Below is a small trained network, with its code and all its weights. Each question gives an input and a target symbol and asks what happens when units are switched off, that is, made to give their printed mean instead of their output.

import numpy as np


def w(rows, s, z=0):
    codes = np.array(rows[::2]) - 128.0
    scale = np.full(codes.shape[1], s)
    scale[-1] = z or s
    return codes * scale


def norm(h):
    return h / np.sqrt((h * h).mean(-1, keepdims=True) + 1e-5)


def f(y):
    return y / 2 * (1 + np.tanh(0.7978845608 * (y + 0.044715 * y**3)))


def softmax(a):
    e = np.exp(a - a.max(-1, keepdims=True))
    return e / e.sum(-1, keepdims=True)


def log_softmax(a):
    a = a - a.max(-1, keepdims=True)
    return a - np.log(np.exp(a).sum(-1, keepdims=True))


def net(x, mask):
    ids = ['ΔΛΞΩγεθμπστ'.index(c) for c in x.split()]
    T = len(ids)
    res = E[ids] + P[:T]
    u = 0
    for l in range(2):
        q, k, v = (norm(res) @ M[l].T for M in (Q, K, V))
        z = softmax(np.where(np.tri(T) > 0, q @ k.T / 2**0.5, -1e9)) @ v
        res = res + np.where(mask[u], z, O[l][:, -1]) @ O[l][:, :-1]
        u += 1
        y = f(norm(res) @ A[l][:, :-1].T + A[l][:, -1])
        res = res + np.where(mask[u : u + 8], y, B[l][:, -1]) @ B[l][:, :-1]
        u += 8
    return log_softmax(norm(res)[-1] @ U[:, :-1].T + U[:, -1])


Q, K, V, O, A, B = {}, {}, {}, {}, {}, {}
E = w([
[98,77,14,165,96,119,165,86],'Δ',
[126,241,140,156,76,83,162,171],'Λ',
[27,120,51,166,43,169,127,188],'Ξ',
[42,155,199,78,107,154,22,92],'Ω',
[86,63,139,155,151,153,128,7],'γ',
[35,174,100,72,33,98,35,153],'ε',
[43,169,133,161,168,161,180,168],'θ',
[167,134,220,146,91,180,126,235],'μ',
[118,124,204,117,136,229,121,72],'π',
[169,225,82,208,58,152,145,112],'σ',
[81,106,195,60,174,84,139,144],'τ',
],0.02)
P = w([
[204,230,165,172,188,202,36,155],'0',
[177,191,162,150,167,195,94,170],'1',
[109,131,159,177,141,171,60,129],'2',
[104,84,170,172,90,151,116,145],'3',
[64,48,192,140,44,133,151,114],'4',
[35,14,201,124,1,109,195,137],'5',
],0.0077)
Q[0] = w([
[101,147,253,126,207,153,137,128],'0.h0',
[103,165,175,92,98,122,68,194],'0.h0',
],0.043)
K[0] = w([
[153,111,254,82,207,128,121,97],'0.h0',
[100,184,174,58,139,63,91,204],'0.h0',
],0.04)
V[0] = w([
[97,102,141,95,140,8,179,125],'0.h0',
[185,207,107,166,247,138,101,181],'0.h0',
],0.013)
O[0] = w([
[195,120,79,103,97,127,2,159,1],'0.h0',
[99,73,126,175,63,54,70,128,14],'0.h0',
],0.0059,0.0061)
A[0] = w([
[56,110,127,107,180,99,151,152,247],'0.n0',
[222,209,105,133,193,139,36,124,36],'0.n1',
[161,252,91,111,123,108,137,142,82],'0.n2',
[164,97,99,173,121,175,23,147,112],'0.n3',
[89,25,137,113,21,71,83,126,173],'0.n4',
[182,178,4,115,236,141,100,140,93],'0.n5',
[170,189,89,155,94,255,103,60,130],'0.n6',
[107,78,69,114,124,133,168,47,2],'0.n7',
],0.017,0.0029)
B[0] = w([
[78,119,103,72,81,86,132,156,204],'0.n0',
[49,75,60,196,181,29,110,111,138],'0.n1',
[156,97,85,124,17,86,142,133,163],'0.n2',
[202,129,111,114,139,88,21,185,141],'0.n3',
[7,84,148,110,99,161,197,77,181],'0.n4',
[150,243,133,10,102,152,231,135,148],'0.n5',
[44,110,50,120,179,215,109,141,250],'0.n6',
[132,57,162,144,44,60,149,64,218],'0.n7',
],0.017,0.012)
Q[1] = w([
[2,131,189,161,127,6,189,130],'1.h0',
[53,20,17,118,42,218,176,165],'1.h0',
],0.0095)
K[1] = w([
[150,113,121,91,116,108,179,198],'1.h0',
[135,4,145,20,156,153,131,192],'1.h0',
],0.021)
V[1] = w([
[116,48,112,113,126,115,34,203],'1.h0',
[139,97,183,142,3,238,87,140],'1.h0',
],0.022)
O[1] = w([
[14,117,196,147,73,43,37,191,255],'1.h0',
[200,122,205,148,2,191,143,93,230],'1.h0',
],0.0086,0.0078)
A[1] = w([
[183,167,97,155,85,36,161,135,3],'1.n0',
[136,154,56,110,91,137,79,70,121],'1.n1',
[153,112,99,143,180,54,2,133,164],'1.n2',
[123,162,90,108,113,160,106,133,97],'1.n3',
[120,141,147,113,141,136,65,119,62],'1.n4',
[155,127,101,95,106,52,168,93,72],'1.n5',
[142,175,80,199,109,130,114,109,38],'1.n6',
[101,109,118,99,187,19,170,146,129],'1.n7',
],0.031,0.0054)
B[1] = w([
[19,176,149,148,56,137,132,4,152],'1.n0',
[154,134,144,104,159,44,147,140,218],'1.n1',
[48,204,187,159,203,88,234,158,201],'1.n2',
[156,117,144,155,134,109,89,159,190],'1.n3',
[130,111,149,37,150,139,85,112,154],'1.n4',
[82,161,128,105,110,211,113,187,194],'1.n5',
[228,145,39,123,188,149,70,124,146],'1.n6',
[20,165,196,149,173,79,169,120,251],'1.n7',
],0.028,0.011)
U = w([
[153,146,86,6,138,152,218,141,97],'Δ',
[124,208,111,139,81,129,84,31,127],'Λ',
[83,65,84,190,103,145,92,213,75],'Ξ',
[148,96,199,32,151,146,46,104,131],'Ω',
[145,17,114,115,154,79,154,25,169],'γ',
[182,99,174,84,23,6,117,149,80],'ε',
[106,194,182,150,224,65,175,137,150],'θ',
[223,129,235,169,107,140,169,154,160],'μ',
[119,109,132,159,201,255,116,91,110],'π',
[204,116,75,146,154,110,122,113,254],'σ',
[139,111,160,109,152,95,125,109,77],'τ',
],0.009,0.007)

Each question gives the input, a string of symbols that net reads in full, and the target symbol t.
The units are the heads (2 rows each of Q, K, V and O) and the neurons (one row each of A and B). Each row of codes is followed by its name. A weight is (code - 128) times the scale printed after its matrix; where a second scale follows, it is the last column's (O, A, B and U).
mask holds one flag per unit, layer by layer, with each layer's heads first. A switched-off unit (its flag False) gives its mean, the last column of its rows in O or B, instead of its output. The means were averaged over made-up inputs and are rounded, as every weight is.
A unit's drop is (log p(t) with every unit on - log p(t) with that unit switched off) / (log p(t) with every unit on - log p(t) with every unit switched off).
The circuit of an input: a set's keep is (log p(t) with only the set's units on - log p(t) with every unit switched off) / (log p(t) with every unit on - log p(t) with every unit switched off). Starting from the 12 units with the biggest drops (on a tie, the unit counted first), units are removed one at a time, each time the one whose removal leaves the highest keep (on an exact tie, the one counted first), for as long as the keep stays at least 0.8.
units of the circuit, in order: the units of the circuit, biggest drop first
most important unit: the unit with the biggest drop
k most important neurons: the k neurons with the biggest drops, biggest first
k most important neurons of layer l: the k neurons of layer l with the biggest drops, biggest first
drop of u: that unit's drop, to one decimal
input Ω γ τ π μ σ, target Ξ: 2 most important neurons of layer 0 => (0.n3; 0.n6)
input γ ε ε, target ε: most important neuron of layer 1 => (1.n7)
input ε Ξ Λ, target Λ: units of the circuit, in order => (1.n0; 0.n2)
input τ ε θ Δ σ, target Ξ: units of the circuit, in order => (0.n6; 1.n7; 1.n3)
input τ Ω ε π, target Ω: units of the circuit, in order => (0.n3; 0.h0; 1.n4)
input σ γ θ γ Δ Δ, target Δ: 4 most important neurons => (0.n6; 0.n5; 1.n5; 0.n7)
input θ Ω γ, target γ: 2 most important neurons of layer 0 => (0.n6; 0.n7)
input μ σ π Ξ, target Ξ: 3 most important neurons of layer 1 => (1.n7; 1.n2; 1.n3)
input π μ ε Δ ε, target Δ: 2 most important neurons of layer 1 => (1.n7; 1.n0)
input π θ Λ Λ Ξ Ξ, target Ξ: 3 most important neurons of layer 1 => (1.n7; 1.n2; 1.n1)
input τ μ μ θ, target ε: 3 most important neurons => (0.n4; 0.n3; 0.n6)
input τ Ω Δ μ γ Λ, target ε: 2 most important neurons => (0.n3; 0.n6)
input σ Ξ ε μ Δ, target Δ: 2 most important neurons => (0.n5; 0.n6)
input ε Ξ Ω, target Ω: most important unit => 1.n4
input γ τ σ Δ μ π, target Ω: 2 most important neurons of layer 0 => (0.n3; 0.n4)
input ε Λ ε γ, target γ: 2 most important neurons of layer 0 => (0.n7; 0.n6)
input Λ τ Λ Ω μ Λ, target ε: 4 most important neurons of layer 0 => (0.n3; 0.n6; 0.n4; 0.n2)
input γ Λ π, target π: 2 most important neurons of layer 1 => (1.n7; 1.n2)
input σ γ Δ γ, target Δ: 2 most important neurons of layer 1 => (1.n5; 1.n7)
input Δ μ γ Δ σ, target σ: most important unit => 1.n6
input μ θ Δ μ γ σ, target σ: drop of 1.n1 => 0.1
input Ξ τ Λ Ξ μ, target ε: drop of 0.h0 => 0.5
input Δ τ γ γ μ, target ε: drop of 0.n3 => 0.6
input π μ Ω ε π, target μ: drop of 1.n5 => 0.0
